Here is a tiny trained network, its code and every weight. The questions are about switching its units off for an input and a target symbol, where a switched-off unit gives its printed mean instead of its output.

import numpy as np


def w(rows, s, z=0):
    codes = np.array(rows[::2]) - 128.0
    scale = np.full(codes.shape[1], s)
    scale[-1] = z or s
    return codes * scale


def norm(h):
    return h / np.sqrt((h * h).mean(-1, keepdims=True) + 1e-5)


def f(y):
    return np.maximum(y, 0)


def softmax(a):
    e = np.exp(a - a.max(-1, keepdims=True))
    return e / e.sum(-1, keepdims=True)


def log_softmax(a):
    a = a - a.max(-1, keepdims=True)
    return a - np.log(np.exp(a).sum(-1, keepdims=True))


def net(x, mask):
    ids = ['αβγδεζηθλμξπτφψω'.index(c) for c in x.split()]
    T = len(ids)
    res = E[ids] + P[:T]
    u = 0
    for l in range(2):
        r = norm(res)
        for j in range(2):
            rows = slice(2 * j, 2 * j + 2)
            q, k, v = (r @ M[l][rows].T for M in (Q, K, V))
            z = softmax(np.where(np.tri(T) > 0, q @ k.T / 2**0.5, -1e9)) @ v
            o = O[l][rows]
            res = res + np.where(mask[u + j], z, o[:, -1]) @ o[:, :-1]
        u += 2
        y = f(norm(res) @ A[l][:, :-1].T + A[l][:, -1])
        res = res + np.where(mask[u : u + 4], y, B[l][:, -1]) @ B[l][:, :-1]
        u += 4
    return log_softmax(norm(res)[-1] @ U[:, :-1].T + U[:, -1])


Q, K, V, O, A, B = {}, {}, {}, {}, {}, {}
E = w([
[30,130,131,169,132,96,167,50,87,148],'α',
[142,171,117,99,162,186,154,152,249,131],'β',
[104,166,82,135,118,181,152,101,98,97],'γ',
[102,172,103,128,118,178,150,85,130,118],'δ',
[105,190,87,129,90,174,177,115,116,105],'ε',
[101,172,124,120,120,217,144,115,140,139],'ζ',
[108,108,82,76,114,121,142,158,197,118],'η',
[130,144,103,81,180,149,108,111,191,127],'θ',
[91,159,107,96,150,172,118,69,107,135],'λ',
[77,87,205,122,155,167,218,131,119,135],'μ',
[81,126,149,136,72,122,168,80,144,208],'ξ',
[118,90,111,151,150,143,126,144,153,46],'π',
[131,116,22,75,138,60,143,95,134,77],'τ',
[164,126,120,45,128,121,152,181,136,100],'φ',
[76,149,126,108,73,126,69,144,91,145],'ψ',
[24,128,128,128,166,74,110,175,95,178],'ω',
],0.016)
P = w([
[2,177,78,22,64,208,155,101,170,44],'0',
[4,159,96,51,61,195,159,110,178,53],'1',
[20,152,101,70,74,174,152,111,170,75],'2',
[41,148,109,89,83,162,157,111,163,89],'3',
[60,144,109,105,96,151,164,108,148,101],'4',
[73,129,109,115,101,135,166,106,141,125],'5',
[99,131,120,119,125,126,161,98,138,137],'6',
[113,128,125,128,141,109,160,114,135,159],'7',
[143,116,134,143,146,118,160,122,114,177],'8',
[162,132,136,151,152,102,166,133,99,190],'9',
[157,146,147,174,172,90,194,135,101,199],'10',
],0.0074)
Q[0] = w([
[98,61,185,129,164,123,126,229,208,155],'L0H0',
[139,207,45,166,3,118,148,6,80,115],'L0H0',
[64,242,164,185,61,155,129,50,30,157],'L0H1',
[199,85,147,103,114,118,54,102,188,124],'L0H1',
],0.039)
K[0] = w([
[132,40,87,158,121,136,87,184,149,79],'L0H0',
[159,168,156,147,126,139,160,40,97,204],'L0H0',
[80,180,123,72,117,91,73,128,109,254],'L0H1',
[162,159,110,91,117,188,175,41,194,87],'L0H1',
],0.039)
V[0] = w([
[164,223,140,162,133,98,98,108,103,132],'L0H0',
[83,127,84,60,200,163,146,131,100,137],'L0H0',
[196,82,136,254,160,110,17,201,68,152],'L0H1',
[172,132,166,124,88,116,46,87,119,197],'L0H1',
],0.011)
O[0] = w([
[111,55,79,141,145,222,137,201,66,142,69],'L0H0',
[150,203,147,106,173,139,59,94,153,156,179],'L0H0',
[148,2,177,163,101,186,77,80,170,75,6],'L0H1',
[52,57,126,20,159,162,177,108,136,174,43],'L0H1',
],0.006,0.023)
A[0] = w([
[125,50,131,156,105,196,99,115,183,85,80],'L0N0',
[48,134,110,36,7,236,26,92,130,7,104],'L0N1',
[96,82,109,17,27,172,47,166,120,82,4],'L0N2',
[7,103,122,13,65,183,118,69,186,36,101],'L0N3',
],0.021,0.0036)
B[0] = w([
[137,121,109,147,107,115,35,132,127,53,181],'L0N0',
[131,210,174,184,30,110,14,144,158,81,234],'L0N1',
[89,151,132,98,37,168,68,53,120,162,191],'L0N2',
[103,239,197,195,7,46,52,109,71,156,252],'L0N3',
],0.012,0.0023)
Q[1] = w([
[26,181,174,198,35,254,179,27,60,133],'L1H0',
[94,91,127,75,88,201,86,74,225,88],'L1H0',
[134,58,79,96,133,99,63,179,174,75],'L1H1',
[19,136,96,170,74,212,126,89,56,145],'L1H1',
],0.026)
K[1] = w([
[255,151,53,54,111,154,75,133,101,21],'L1H0',
[78,218,83,112,73,216,121,142,145,103],'L1H0',
[61,173,103,103,75,198,93,128,108,79],'L1H1',
[245,164,56,105,79,155,76,156,117,184],'L1H1',
],0.032)
V[1] = w([
[183,107,111,134,51,152,196,126,151,210],'L1H0',
[156,199,108,71,74,175,101,131,157,126],'L1H0',
[47,157,89,164,126,194,135,107,152,67],'L1H1',
[99,109,5,160,118,107,71,93,186,182],'L1H1',
],0.025)
O[1] = w([
[193,162,120,156,85,130,215,107,106,100,62],'L1H0',
[154,10,129,144,95,183,141,105,112,135,251],'L1H0',
[178,190,175,150,148,54,117,118,152,114,133],'L1H1',
[89,151,206,105,160,124,172,70,115,76,135],'L1H1',
],0.012,0.025)
A[1] = w([
[169,39,167,188,146,114,83,152,177,4,129],'L1N0',
[93,109,179,148,147,155,149,158,96,113,88],'L1N1',
[158,94,150,62,123,129,124,185,95,93,1],'L1N2',
[77,117,139,118,157,122,106,189,146,111,67],'L1N3',
],0.038,0.0084)
B[1] = w([
[142,25,128,158,139,153,123,90,253,53,251],'L1N0',
[112,190,106,119,126,131,117,128,166,102,137],'L1N1',
[144,114,196,78,150,127,126,156,84,87,142],'L1N2',
[130,111,138,184,134,119,180,128,118,156,166],'L1N3',
],0.029,0.03)
U = w([
[138,106,187,70,157,96,121,170,60,89,225],'α',
[98,76,35,104,163,9,105,49,35,66,93],'β',
[180,133,101,194,177,131,78,33,32,90,84],'γ',
[150,139,134,134,134,140,130,93,111,135,70],'δ',
[200,171,93,178,70,120,218,153,85,60,149],'ε',
[200,164,231,127,105,254,157,144,196,213,1],'ζ',
[103,177,111,143,134,181,144,141,117,82,95],'η',
[102,174,119,121,146,166,130,132,134,99,93],'θ',
[124,143,141,82,228,184,73,48,135,183,72],'λ',
[178,127,53,106,122,70,71,190,158,173,136],'μ',
[58,108,135,44,38,86,228,113,167,153,87],'ξ',
[82,117,174,192,169,77,180,148,108,177,149],'π',
[102,216,122,83,191,62,86,184,186,99,169],'τ',
[90,69,64,136,95,195,148,169,86,167,101],'φ',
[84,126,199,153,18,111,66,125,112,141,111],'ψ',
[159,69,143,176,127,115,99,101,185,75,199],'ω',
],0.0085,0.0051)

Each question gives the input, a string of symbols that net reads in full, and the target symbol t.
The units are the heads (2 rows each of Q, K, V and O) and the neurons (one row each of A and B). Each row of codes is followed by its name. A weight is (code - 128) times the scale printed after its matrix; where a second scale follows, it is the last column's (O, A, B and U).
mask holds one flag per unit, layer by layer, with each layer's heads first. A switched-off unit (its flag False) gives its mean, the last column of its rows in O or B, instead of its output. The means were averaged over made-up inputs and are rounded, as every weight is.
A unit's drop is (log p(t) with every unit on - log p(t) with that unit switched off) / (log p(t) with every unit on - log p(t) with every unit switched off).
The circuit of an input: a set's keep is (log p(t) with only the set's units on - log p(t) with every unit switched off) / (log p(t) with every unit on - log p(t) with every unit switched off). Starting from all 12 units, units are removed one at a time, each time the one whose removal leaves the highest keep (on an exact tie, the one counted first), for as long as the keep stays at least 0.8.
circuit, biggest first: the units of the circuit, biggest drop first
unit that matters most: the unit with the biggest drop
k most important neurons: the k neurons with the biggest drops, biggest first
which heads matter: for each layer, one digit per head in row order, 1 if its drop is at least 0.15 and else 0, layers parted by /
input ω λ θ θ, target π: circuit, biggest first : [L1H0, L1N0, L1N3]
input π φ ε γ, target φ: which heads matter : 01 / 00
input θ φ φ θ δ, target φ: circuit, biggest first : [L1N0, L0H1, L0H0, L1H0]
input γ θ π η η α φ φ, target τ: which heads matter : 00 / 10
input φ η φ α, target φ: which heads matter : 00 / 01
input μ τ η φ φ, target μ: circuit, biggest first : [L1N0, L1H1, L0H1]
input η π β θ π η ω φ ψ ε, target ψ: circuit, biggest first : [L0H1, L0N3]
input π ξ ε φ π μ δ, target π: unit that matters most : L0H1
input φ λ ψ φ α θ, target τ: circuit, biggest first : [L1N0, L1H0]
input μ ψ τ π ζ ψ ζ φ ξ θ, target ε: circuit, biggest first : [L1H0, L1N0]
input φ η π ε π λ, target π: circuit, biggest first : [L1H0, L1N0, L1N3, L0H1]
input π φ δ φ η π φ τ ω θ, target π: circuit, biggest first : [L1H0, L1N3, L1N0]
input θ η ξ φ π θ π δ, target π: circuit, biggest first : [L1H0, L1N0, L1N3, L0H1]
input β ζ γ γ γ γ η ω β, target π: which heads matter : 00 / 10
input φ π φ φ ω ε τ, target π: circuit, biggest first : [L1H0, L1N0, L1N3]
input ε φ ξ π φ ξ φ λ π ε γ, target π: circuit, biggest first : [L1N0]
input ξ θ θ ψ λ β ω η η, target π: circuit, biggest first : [L1H0, L1N3, L1N0]
input ζ φ η φ φ η φ θ, target λ: which heads matter : 00 / 01
input π φ β φ θ τ δ, target τ: 2 most important neurons : [L1N1, L1N0]
input φ λ φ φ π α ζ τ, target τ: unit that matters most : L1H0
input π π φ θ γ ω ψ ξ η π α, target π: 3 most important neurons : [L1N3, L1N0, L0N0]
input η δ φ λ φ η φ ε θ μ, target μ: which heads matter : 00 / 11
input φ ψ γ, target ψ: 2 most important neurons : [L1N0, L0N3]
